Here is a tiny trained network, its code and every weight. The questions are about switching its units off for an input and a class, where a switched-off unit gives its printed mean instead of its output.

import numpy as np


def w(rows, s, z=0):
    codes = np.array(rows[::2]) - 128.0
    scale = np.full(codes.shape[1], s)
    scale[-1] = z or s
    return codes * scale


def f(y):
    return np.maximum(y, 0)


def log_softmax(a):
    a = a - a.max(-1, keepdims=True)
    return a - np.log(np.exp(a).sum(-1, keepdims=True))


def net(x, mask):
    res = np.array(x, float).reshape(1, 8) / 4 @ E
    y = f(res @ A[0][:, :-1].T + A[0][:, -1])
    res = res + np.where(mask, y, B[0][:, -1]) @ B[0][:, :-1]
    return log_softmax(res[-1] @ U[:, :-1].T + U[:, -1])


A, B = {}, {}
E = w([
[126,107,138,133,132,125,115,113],'x0',
[120,139,109,94,123,129,152,165],'x1',
[76,26,134,204,99,240,181,226],'x2',
[123,140,127,128,142,137,126,132],'x3',
[124,133,112,119,122,133,137,128],'x4',
[8,188,177,110,31,101,50,130],'x5',
[134,120,139,120,121,116,131,147],'x6',
[118,130,118,120,133,132,135,125],'x7',
],0.015)
A[0] = w([
[143,109,153,177,106,154,172,121,177],'n0',
[63,105,146,159,116,162,126,150,85],'n1',
[108,175,148,78,118,81,75,98,137],'n2',
[162,161,114,74,165,42,131,84,254],'n3',
[100,112,142,150,82,140,124,141,68],'n4',
[7,180,176,132,44,111,82,132,127],'n5',
[175,153,156,145,144,158,112,92,170],'n6',
],0.014,0.0088)
B[0] = w([
[129,80,140,121,138,130,135,154,184],'n0',
[97,100,36,179,73,156,103,196,186],'n1',
[112,185,159,73,126,99,129,8,205],'n2',
[207,165,98,120,174,55,101,155,233],'n3',
[72,129,71,125,90,111,144,160,162],'n4',
[37,146,142,111,85,125,37,98,251],'n5',
[197,145,154,141,170,123,128,137,163],'n6',
],0.013,0.029)
U = w([
[202,170,100,130,177,78,126,121,143],'0',
[97,189,184,67,128,101,89,37,67],'1',
[134,27,125,190,161,223,250,156,240],'2',
[56,129,95,176,77,142,69,136,3],'3',
],0.012,0.0046)

Each question gives the input, the list of numbers given to net, and the class t.
The units are the neurons (one row each of A and B). Each row of codes is followed by its name. A weight is (code - 128) times the scale printed after its matrix; where a second scale follows, it is the last column's (A, B and U).
mask holds one flag per neuron, in row order. A switched-off neuron (its flag False) gives its mean, the last column of its row in B, instead of its output. The means were averaged over made-up inputs and are rounded, as every weight is.
A unit's drop is (log p(t) with every unit on - log p(t) with that unit switched off) / (log p(t) with every unit on - log p(t) with every unit switched off).
The circuit of an input: a set's keep is (log p(t) with only the set's units on - log p(t) with every unit switched off) / (log p(t) with every unit on - log p(t) with every unit switched off). Starting from all 7 units, units are removed one at a time, each time the one whose removal leaves the highest keep (on an exact tie, the one counted first), for as long as the keep stays at least 0.8.
units of the circuit, in order: the units of the circuit, biggest drop first
k most important neurons: the k neurons with the biggest drops, biggest first
drop when u is switched off: that unit's drop, to one decimal
input [8,2,-5,7,3,0,-6,-4], class 0: most important neuron -> (n5)
input [-2,1,1,-2,-4,-7,-3,6], class 2: units of the circuit, in order -> (n3, n5)
input [-6,-8,1,1,0,5,-8,7], class 3: 2 most important neurons -> (n1, n3)
input [-6,2,2,-4,-8,-1,7,-7], class 2: 2 most important neurons -> (n5, n3)
input [1,-1,1,7,-1,7,-5,-2], class 3: 3 most important neurons -> (n1, n3, n4)
input [1,0,2,0,3,-3,-8,5], class 2: 2 most important neurons -> (n5, n3)
input [1,-2,3,6,6,0,4,0], class 2: drop when n5 is switched off -> 0.7
input [-1,0,6,-3,1,-1,3,5], class 2: drop when n5 is switched off -> 0.6
input [-6,-5,-2,6,3,0,6,-4], class 0: drop when n5 is switched off -> 1.2
input [8,7,0,-4,5,-1,0,-3], class 0: 3 most important neurons -> (n5, n2, n1)
